Below is a small trained network, with its code and all its weights. Each question gives an input and a class and asks what happens when units are switched off, that is, made to give their printed mean instead of their output.

import numpy as np


def w(rows, s, z=0):
    codes = np.array(rows[::2]) - 128.0
    scale = np.full(codes.shape[1], s)
    scale[-1] = z or s
    return codes * scale


def f(y):
    return np.maximum(y, 0)


def log_softmax(a):
    a = a - a.max(-1, keepdims=True)
    return a - np.log(np.exp(a).sum(-1, keepdims=True))


def net(x, mask):
    res = np.array(x, float).reshape(1, 4) / 4 @ E
    y = f(res @ A[0][:, :-1].T + A[0][:, -1])
    res = res + np.where(mask, y, B[0][:, -1]) @ B[0][:, :-1]
    return log_softmax(res[-1] @ U[:, :-1].T + U[:, -1])


A, B = {}, {}
E = w([
[74,255,158,76,211,132,143,201,137,203],'x0',
[93,86,176,65,134,181,135,75,120,154],'x1',
[39,170,57,109,98,136,142,83,209,189],'x2',
[39,116,49,96,101,113,153,114,38,109],'x3',
],0.011)
A[0] = w([
[124,92,79,167,83,97,113,101,120,113,119],'neuron 0',
[185,119,171,165,125,132,107,123,252,136,44],'neuron 1',
[120,112,64,102,108,102,103,143,114,122,74],'neuron 2',
[139,132,93,223,102,62,116,151,137,124,104],'neuron 3',
[94,140,54,129,104,123,127,98,222,146,79],'neuron 4',
[99,64,174,73,140,155,127,67,169,129,63],'neuron 5',
[146,153,50,179,140,89,131,167,186,101,53],'neuron 6',
[162,63,105,169,95,127,123,89,168,107,3],'neuron 7',
],0.013,0.005)
B[0] = w([
[92,225,132,217,213,122,150,134,140,95,254],'neuron 0',
[26,123,23,181,128,106,193,111,17,93,255],'neuron 1',
[74,124,107,158,66,152,208,114,48,188,189],'neuron 2',
[177,90,154,79,67,251,73,68,119,131,223],'neuron 3',
[216,63,184,193,173,85,91,220,68,50,253],'neuron 4',
[160,157,200,91,26,244,130,84,84,167,236],'neuron 5',
[105,141,240,56,51,221,161,40,129,198,209],'neuron 6',
[81,187,185,64,170,56,131,254,184,217,246],'neuron 7',
],0.0088,0.0095)
U = w([
[161,125,180,82,41,219,133,64,148,195,57],'0',
[76,236,174,123,172,81,137,195,201,222,109],'1',
[47,86,26,142,92,107,203,79,62,111,112],'2',
[255,38,182,141,133,96,113,186,80,60,177],'3',
[157,120,118,145,104,131,119,92,166,105,255],'4',
[145,129,61,114,117,93,103,50,245,104,76],'5',
],0.0093,0.0071)

Each question gives the input, the list of numbers given to net, and the class t.
The units are the neurons (one row each of A and B). Each row of codes is followed by its name. A weight is (code - 128) times the scale printed after its matrix; where a second scale follows, it is the last column's (A, B and U).
mask holds one flag per neuron, in row order. A switched-off neuron (its flag False) gives its mean, the last column of its row in B, instead of its output. The means were averaged over made-up inputs and are rounded, as every weight is.
A unit's drop is (log p(t) with every unit on - log p(t) with that unit switched off) / (log p(t) with every unit on - log p(t) with every unit switched off).
The circuit of an input: a set's keep is (log p(t) with only the set's units on - log p(t) with every unit switched off) / (log p(t) with every unit on - log p(t) with every unit switched off). Starting from all 8 units, units are removed one at a time, each time the one whose removal leaves the highest keep (on an exact tie, the one counted first), for as long as the keep stays at least 0.8.
units of the circuit, in order: the units of the circuit, biggest drop first
unit that matters most: the unit with the biggest drop
top k neurons: the k neurons with the biggest drops, biggest first
drop of u: that unit's drop, to one decimal
input [-4,-2,5,-3], class 3: unit that matters most	neuron 4
input [7,8,-5,0], class 0: top 3 neurons	(neuron 7; neuron 0; neuron 4)
input [5,5,4,5], class 0: units of the circuit, in order	(neuron 1; neuron 7)
input [-5,-7,7,-8], class 2: top 2 neurons	(neuron 1; neuron 5)
input [-2,-3,-2,-2], class 4: top 4 neurons	(neuron 4; neuron 5; neuron 2; neuron 1)
input [7,-7,1,3], class 0: units of the circuit, in order	(neuron 6; neuron 7)
input [-7,-2,6,-8], class 2: top 2 neurons	(neuron 1; neuron 3)
input [-1,-7,6,-4], class 0: top 2 neurons	(neuron 6; neuron 3)
input [-2,2,-1,-4], class 2: top 2 neurons	(neuron 1; neuron 4)
input [-6,-6,4,-1], class 0: top 2 neurons	(neuron 3; neuron 6)
input [2,5,2,5], class 0: top 4 neurons	(neuron 1; neuron 5; neuron 0; neuron 7)
input [5,-4,-1,6], class 2: top 2 neurons	(neuron 7; neuron 0)
input [-1,8,-6,7], class 0: top 3 neurons	(neuron 1; neuron 5; neuron 4)
input [-8,3,2,8], class 1: units of the circuit, in order	(neuron 7; neuron 0)
input [-4,0,8,-2], class 3: units of the circuit, in order	(neuron 4)
input [0,-8,-7,-4], class 0: units of the circuit, in order	(neuron 6; neuron 3)
input [4,-3,0,-8], class 2: drop of neuron 1	0.7
input [0,3,-2,-7], class 2: drop of neuron 1	0.7
input [-3,-5,8,2], class 3: drop of neuron 4	1.9
input [-7,-2,4,-7], class 1: units of the circuit, in order	(neuron 7)
